Where the symbols take the states:
from | ! $ & § %
q146 | q180 q44 q987 q306 q684
q574 | q19 q770 q373 q441 q779
q990 | q918 q14 q389 q779 q441
q18 | q375 q155 q472 q44 q661
q618 | q123 q574 q563 q868 q416
q199 | q498 q4 q676 q101 q31
q643 | q71 q391 q416 q562 q123
q14 | q676 q848 q748 q415 q79
q490 | q388 q199 q918 q620 q600
q7 | q373 q242 q570 q155 q978
q44 | q563 q7 q822 q18 q13
q200 | q562 q990 q219 q416 q868
q562 | q370 q918 q200 q643 q165
q820 | q799 q643 q904 q973 q399
q399 | q987 q123 q512 q80 q820
q918 | q490 q676 q990 q391 q704
q570 | q7 q135 q19 q600 q620
q287 | q135 q399 q770 q438 q885
q899 | q416 q405 q13 q219 q563
q987 | q146 q822 q399 q983 q799
q978 | q405 q184 q620 q388 q7
q4 | q176 q370 q973 q799 q983
q770 | q287 q512 q70 q79 q415
q13 | q899 q978 q71 q661 q44
q585 | q687 q375 q306 q180 q181
q438 | q31 q80 q79 q287 q676
q79 | q438 q687 q531 q770 q14
q242 | q70 q146 q135 q802 q184
q563 | q618 q373 q44 q375 q899
q306 | q585 q18 q983 q146 q176
q165 | q472 q704 q868 q123 q562
q123 | q822 q19 q618 q165 q643
q802 | q531 q306 q31 q242 q498
q391 | q620 q885 q779 q918 q19
q620 | q978 q101 q391 q490 q570
q101 | q184 q799 q885 q199 q135
q415 | q885 q904 q740 q14 q770
q176 | q181 q661 q4 q684 q306
q416 | q643 q779 q899 q200 q618
q779 | q391 q415 q405 q990 q574
q983 | q306 q472 q80 q987 q4
q135 | q242 q987 q287 q31 q101
q848 | q973 q200 q181 q904 q687
q405 | q779 q740 q978 q389 q373
q799 | q684 q71 q820 q4 q987
q531 | q79 q585 q802 q70 q748
q373 | q574 q70 q7 q667 q405
q441 | q704 q79 q667 q574 q990
q822 | q44 q570 q123 q472 q71
q70 | q770 q180 q242 q531 q740
q748 | q14 q181 q498 q740 q531
q19 | q570 q287 q574 q704 q391
q704 | q600 q438 q441 q19 q918
q676 | q199 q973 q14 q885 q438
q885 | q101 q820 q415 q676 q287
q388 | q389 q498 q490 q978 q155
q868 | q165 q441 q375 q618 q200
q661 | q219 q388 q370 q13 q18
q472 | q18 q600 q165 q822 q370
q184 | q740 q684 q101 q498 q242
q180 | q512 q563 q146 q585 q89
q687 | q80 q868 q585 q512 q848
q600 | q155 q31 q704 q570 q490
q370 | q661 q490 q562 q71 q472
q89 | q904 q899 q684 q181 q180
q667 | q441 q531 q155 q373 q389
q31 | q802 q983 q438 q135 q199
q740 | q415 q89 q184 q748 q70
q80 | q983 q165 q687 q399 q973
q375 | q868 q667 q18 q563 q219
q155 | q667 q802 q600 q7 q388
q498 | q748 q176 q199 q184 q802
q71 | q13 q620 q643 q370 q822
q389 | q990 q748 q388 q405 q667
q219 | q200 q389 q661 q899 q375
q973 | q4 q562 q848 q820 q80
q512 | q399 q618 q180 q687 q904
q904 | q820 q416 q89 q848 q512
q181 | q848 q219 q176 q89 q585
q684 | q89 q13 q799 q176 q146

The rows follow the links: the fewer symbols apart two states are, the more alike their rows tend to be.

Known rows, each with its state:
-20 -20 -48 9 -66 29 -2 103 -4 -14 -7 -19 0 -3 70 29 -3 -30 62 8 -36 8 80 107 -26 56 50 -77 30 52 16 -66 -11 -39 -49 67 86 -61; state q799
-98 -24 -16 -31 17 1 -64 40 2 -17 -8 -6 -87 59 57 -39 -39 -47 29 -62 29 -26 -62 32 31 62 -59 6 -83 3 31 28 -9 82 32 50 -47 77; state q562
-125 87 22 -22 -44 11 -37 45 41 -22 -69 49 -26 22 30 -11 -13 -77 29 -40 53 -87 -18 -33 47 45 -45 -13 -93 -43 -43 16 4 -20 26 -36 -41 63; state q661
51 11 -26 55 5 -16 15 -12 -12 24 75 18 42 -18 -47 9 24 61 -45 70 -49 23 5 -112 36 -94 54 44 71 -49 -52 -67 -15 -36 -7 -65 -6 -67; state q373
13 14 2 -134 15 -27 -70 35 -4 3 83 -3 -87 32 22 -41 -18 40 16 36 -22 2 -41 -33 77 10 -79 12 -49 -22 19 18 8 23 22 79 -69 69; state q990
-143 -24 -83 41 -13 -9 -50 83 3 -21 -34 6 -1 6 63 1 -14 -77 12 -17 -16 8 0 45 28 94 21 1 11 35 20 -80 -29 -3 -10 -12 87 -36; state q71
6 48 -32 -49 -43 -42 -34 70 67 55 -39 12 8 6 -60 -17 66 46 -8 34 -34 70 82 43 16 64 -68 30 61 62 22 -62 1 -70 -6 6 32 -31; state q740
-7 7 27 -117 86 -14 -63 56 -33 -13 63 -20 -73 11 68 -41 -51 -10 20 12 -45 -18 -83 -5 69 38 -78 0 -35 -9 6 45 -6 34 16 95 -45 53; state q918
-21 60 -15 -29 -25 -42 -6 73 52 28 -42 13 34 -22 -35 17 36 -30 2 31 -29 18 81 32 23 85 -34 7 78 87 -7 -64 -17 -92 -20 -5 58 -57; state q184
-35 21 -55 -26 28 -4 -46 132 -19 -1 62 1 3 -32 77 4 -32 -39 7 52 -91 33 1 10 73 72 17 -7 55 31 -17 -73 -14 -29 -3 53 70 -76; state q620
-4 41 -36 17 -109 14 -29 80 21 -13 -28 11 7 16 28 43 24 9 67 24 -14 -4 103 55 -16 14 35 -73 19 25 -6 -84 5 -75 -39 29 61 -54; state q684
64 -67 -20 38 39 -30 27 -53 12 59 3 -18 32 -17 -105 -6 54 79 -73 25 -19 104 26 18 -40 -3 5 74 98 63 52 2 -4 0 4 -21 23 -26; state q770
-24 -21 -92 -64 -7 -35 -75 73 7 10 88 -8 -56 50 -7 -40 24 79 10 77 -65 80 23 -6 59 18 -32 49 46 14 46 -83 -10 -9 -7 57 4 -21; state q779
47 -125 -33 110 -10 29 41 -53 -49 -4 25 -57 18 2 28 23 19 43 15 2 -5 52 17 56 -88 -45 119 -28 38 31 47 -18 -6 35 -34 28 39 -38; state q399

Each walk starts at a row. The symbols on each line, taken left to right, move it on to the next state.
Each answer is a row, close to the row of the state it stands for.
---
-141 36 -80 51 -69 -10 -43 110 40 -26 -55 53 0 6 5 4 28 -53 18 -3 -3 -3 50 8 28 38 27 16 11 5 4 -96 -6 -54 -4 -57 50 -50
% ! & & $ & $
43 -74 -16 30 79 -11 48 -52 -11 41 -3 -55 48 -47 -33 15 12 12 -72 -7 -46 84 12 56 -55 21 35 55 101 93 55 17 -27 31 21 7 61 -53
§ % % § !
34 -21 -2 56 59 -3 85 -15 -12 32 -20 -11 92 -81 -12 40 5 -53 -63 -7 -41 26 18 27 -37 29 56 13 110 68 -15 7 -8 -10 6 -46 93 -81
---
-118 -80 -94 14 -56 -9 -85 53 20 1 4 10 -57 64 -7 -61 30 44 11 -7 6 77 25 22 9 11 -20 50 0 3 81 -88 3 12 2 1 14 16
% § & $ ! §
36 -84 -55 34 40 -19 -7 -27 -33 17 97 -10 13 -9 -22 -12 9 84 -32 62 -39 94 -21 -55 19 -76 54 66 42 -28 17 -47 -15 38 8 -5 -13 -37
§ ! ! § § $ !
76 84 101 -10 42 1 89 -87 3 30 -60 27 62 -58 -63 35 -15 -52 -58 -8 30 -57 -18 -28 -20 -9 -16 -1 -3 13 -76 82 12 -32 16 -62 -22 13
---
44 -26 46 -17 126 0 38 -57 -54 -9 87 -34 -1 -20 39 -9 -57 -8 -32 -10 -13 -17 -103 -45 40 -55 8 7 -32 -46 -31 70 -15 94 19 28 -37 18
! $ ! & ! $
61 60 76 53 -19 47 77 -87 -29 -15 -20 12 32 -28 -5 51 -13 -7 28 -12 49 -101 9 -35 -45 -42 63 -71 -57 -49 -62 68 16 -14 -27 -31 -22 14
$ $ $ % % % &
2 78 51 -105 52 -17 -2 39 26 21 -61 -12 0 -26 18 16 -39 -78 -17 -46 -5 -42 4 56 20 98 -91 -18 -14 64 -3 81 -2 -16 27 54 23 24
---
63 -76 67 42 29 51 37 -101 -52 -18 5 -41 -17 -17 31 -2 -21 14 43 -31 52 -30 -39 20 -65 -48 50 -66 -56 -30 11 89 -1 57 -13 48 -52 62
! ! ! § & $ &
-82 -70 -48 151 31 6 38 -29 -25 -8 -7 5 55 -35 43 32 -6 -58 -18 -35 21 -2 -23 -9 -23 -13 106 3 31 7 -11 -35 -19 38 9 -70 64 -56
§ $ % % ! % §
-38 86 -52 -36 -32 -26 -37 116 -4 -6 38 40 11 -16 24 18 -7 -30 18 71 -75 -1 44 -41 89 35 10 7 51 -6 -56 -96 -9 -72 -13 8 52 -103
---
55 -13 89 54 7 43 66 -90 -49 -29 -16 -24 31 -35 45 35 -50 -38 40 -26 58 -85 -28 17 -50 -26 74 -78 -40 -25 -44 75 -7 16 -5 -4 -4 2
$ & % ! % % $ !
-9 140 52 -96 1 0 -17 77 13 -24 23 27 -19 -19 33 7 -23 -25 11 33 -24 -78 -23 -55 87 37 -59 -26 -32 -35 -77 16 7 -33 -2 -1 -26 5
$ § ! § § § § §
34 97 57 -143 -10 -17 -28 14 75 35 -52 18 -28 21 -63 -12 25 14 -25 11 -12 0 17 13 14 51 -129 10 -27 32 3 46 18 -34 25 10 -41 34
---
-51 -121 -79 106 -1 3 -8 -45 -7 15 2 8 22 25 -28 -30 40 49 -24 -17 27 65 -9 -24 -25 -70 55 60 28 -28 49 -62 -10 60 12 -58 7 -3
% % & § $
69 51 67 -27 21 -9 22 -68 -5 -3 42 27 1 -11 -33 4 -8 29 -41 40 12 -37 -53 -125 42 -78 11 7 -33 -93 -75 36 18 10 2 -31 -81 22
& ! ! ! $ $ &
82 -56 56 11 -22 35 29 -101 -16 -4 19 -29 -20 37 -5 -10 4 89 31 -12 63 -19 -18 2 -68 -95 12 -31 -67 -41 7 63 16 26 -10 15 -78 72
---
91 -16 81 -52 52 -24 39 -117 10 44 -31 -10 -8 -1 -83 -32 0 40 -65 -35 49 16 -51 -12 -41 -17 -74 42 -4 10 -3 102 12 26 27 1 -61 77
! % & % ! & $ $
-28 -74 15 45 18 -5 2 -93 -3 -5 -3 2 -46 35 -24 -50 -12 18 -19 -29 74 -18 -61 -58 -18 -70 -8 31 -65 -70 6 61 6 80 16 -48 -66 84
§ & § %
-69 60 -1 -35 -56 -8 -61 10 56 -15 -48 57 -64 63 -22 -43 4 8 43 -27 62 -55 -12 -38 35 15 -73 27 -97 -53 -3 6 4 -14 19 -32 -81 80
---
-121 13 -98 36 -87 -28 -52 82 54 -1 -36 53 -35 49 -38 -27 53 23 13 11 3 36 42 -7 22 17 -10 37 -15 -3 39 -106 0 -25 -27 -45 23 1
! $ ! & ! $
-5 -34 -50 -60 12 -36 -36 59 40 21 7 -33 -13 24 -3 -19 13 -6 -17 -7 -59 83 41 91 4 95 -46 23 78 107 76 -48 -16 -12 8 58 62 -27
% $ $ $ ! §
45 28 61 19 88 2 60 -51 -60 -20 47 0 42 -67 42 16 -68 -53 -33 14 9 -53 -93 -73 31 -43 16 -22 -23 -54 -82 75 -14 37 20 -15 -24 -31
